Below is a small trained network, with its code and all its weights. Each question gives an input and a class and asks what happens when units are switched off, that is, made to give their printed mean instead of their output.

import numpy as np


def w(rows, s, z=0):
    codes = np.array(rows[::2]) - 128.0
    scale = np.full(codes.shape[1], s)
    scale[-1] = z or s
    return codes * scale


def norm(h):
    return h / np.sqrt((h * h).mean(-1, keepdims=True) + 1e-5)


def f(y):
    return y / 2 * (1 + np.tanh(0.7978845608 * (y + 0.044715 * y**3)))


def log_softmax(a):
    a = a - a.max(-1, keepdims=True)
    return a - np.log(np.exp(a).sum(-1, keepdims=True))


def net(x, mask):
    res = np.array(x, float).reshape(1, 2) / 4 @ E
    u = 0
    for l in range(4):
        y = f(norm(res) @ A[l][:, :-1].T + A[l][:, -1])
        res = res + np.where(mask[u : u + 4], y, B[l][:, -1]) @ B[l][:, :-1]
        u += 4
    return log_softmax(norm(res)[-1] @ U[:, :-1].T + U[:, -1])


A, B = {}, {}
E = w([
[53,194,87,95,98,102,149,95],'x0',
[171,10,119,151,93,71,164,80],'x1',
],0.012)
A[0] = w([
[159,91,109,111,87,24,166,136,5],'0.n1',
[106,193,135,112,115,133,135,168,180],'0.n2',
[183,82,224,118,167,161,102,187,114],'0.n3',
[120,254,110,139,115,183,33,143,60],'0.n4',
],0.0093,0.0017)
B[0] = w([
[46,135,195,70,139,49,148,115,206],'0.n1',
[91,154,99,135,147,196,97,72,192],'0.n2',
[188,96,95,131,156,167,184,254,224],'0.n3',
[105,139,145,188,165,106,172,61,254],'0.n4',
],0.012,0.009)
A[1] = w([
[40,117,178,130,113,95,138,212,2],'1.n1',
[73,243,18,76,127,160,44,26,84],'1.n2',
[152,83,201,151,143,99,172,156,110],'1.n3',
[134,150,70,107,108,109,131,254,12],'1.n4',
],0.0069,0.002)
B[1] = w([
[138,122,105,163,141,104,117,167,152],'1.n1',
[127,23,126,151,92,158,9,171,255],'1.n2',
[137,142,91,128,160,118,52,88,193],'1.n3',
[118,106,102,84,72,116,114,99,150],'1.n4',
],0.014,0.0063)
A[2] = w([
[84,165,121,155,110,81,150,1,155],'2.n1',
[205,60,98,94,159,73,155,94,6],'2.n2',
[14,169,232,194,135,166,48,122,24],'2.n3',
[134,99,99,97,131,84,32,136,155],'2.n4',
],0.0081,0.0027)
B[2] = w([
[233,34,51,24,1,145,105,181,214],'2.n1',
[63,199,164,196,64,90,19,161,185],'2.n2',
[117,53,140,146,76,155,124,94,254],'2.n3',
[135,147,163,197,159,202,138,91,199],'2.n4',
],0.0091,0.0069)
A[3] = w([
[76,169,99,116,148,118,92,171,245],'3.n1',
[107,248,106,119,228,229,188,150,4],'3.n2',
[207,129,157,64,132,188,114,153,66],'3.n3',
[147,92,136,201,127,72,77,167,142],'3.n4',
],0.011,0.0019)
B[3] = w([
[144,83,151,155,180,136,107,76,139],'3.n1',
[86,229,247,157,163,67,152,70,193],'3.n2',
[125,85,65,124,53,90,115,59,155],'3.n3',
[116,196,145,131,165,138,172,100,255],'3.n4',
],0.015,0.0073)
U = w([
[71,67,132,189,120,224,66,81,235],'0',
[142,152,110,136,115,128,150,123,3],'1',
[138,218,253,213,246,68,186,123,171],'2',
[108,83,149,22,86,23,149,91,246],'3',
[242,88,20,133,162,164,197,191,202],'4',
[166,189,110,97,120,133,120,120,5],'5',
],0.013,0.005)

Each question gives the input, the list of numbers given to net, and the class t.
The units are the neurons (one row each of A and B). Each row of codes is followed by its name. A weight is (code - 128) times the scale printed after its matrix; where a second scale follows, it is the last column's (A, B and U).
mask holds one flag per neuron, layer by layer. A switched-off neuron (its flag False) gives its mean, the last column of its row in B, instead of its output. The means were averaged over made-up inputs and are rounded, as every weight is.
A unit's drop is (log p(t) with every unit on - log p(t) with that unit switched off) / (log p(t) with every unit on - log p(t) with every unit switched off).
The circuit of an input: a set's keep is (log p(t) with only the set's units on - log p(t) with every unit switched off) / (log p(t) with every unit on - log p(t) with every unit switched off). Starting from the 12 units with the biggest drops (on a tie, the unit counted first), units are removed one at a time, each time the one whose removal leaves the highest keep (on an exact tie, the one counted first), for as long as the keep stays at least 0.8.
units of the circuit, in order: the units of the circuit, biggest drop first
top k neurons: the k neurons with the biggest drops, biggest first
top k neurons in layer l: the k neurons of layer l with the biggest drops, biggest first
drop of u: that unit's drop, to one decimal
input [-8,1], class 4: units of the circuit, in order : 0.n3
input [4,2], class 3: top 3 neurons : 0.n1, 0.n2, 1.n2
input [0,2], class 3: top 2 neurons : 0.n3, 1.n2
input [-5,3], class 2: top 3 neurons : 2.n2, 2.n1, 3.n4
input [2,1], class 3: top 4 neurons : 0.n1, 0.n3, 1.n2, 0.n2
input [-1,-7], class 0: top 2 neurons : 0.n3, 2.n3
input [-2,7], class 2: top 2 neurons : 0.n4, 3.n4
input [-1,6], class 2: top 2 neurons : 0.n2, 0.n4
input [0,1], class 3: top 2 neurons : 0.n3, 0.n1
input [0,6], class 3: top 3 neurons : 0.n3, 1.n2, 2.n1
input [-2,1], class 4: top 2 neurons : 0.n3, 0.n4
input [0,4], class 3: top 3 neurons : 0.n3, 1.n2, 0.n1
input [-7,4], class 4: top 3 neurons in layer 3 : 3.n2, 3.n3, 3.n1
input [-6,-3], class 4: top 2 neurons in layer 0 : 0.n3, 0.n2
input [-8,5], class 2: top 3 neurons : 2.n2, 2.n1, 3.n4
input [-7,7], class 2: top 2 neurons : 2.n2, 3.n4
input [1,4], class 3: drop of 0.n3 : 2.2
input [-7,0], class 4: drop of 0.n3 : 0.1
input [2,2], class 3: drop of 0.n3 : 0.9
input [3,4], class 3: drop of 0.n3 : 0.1
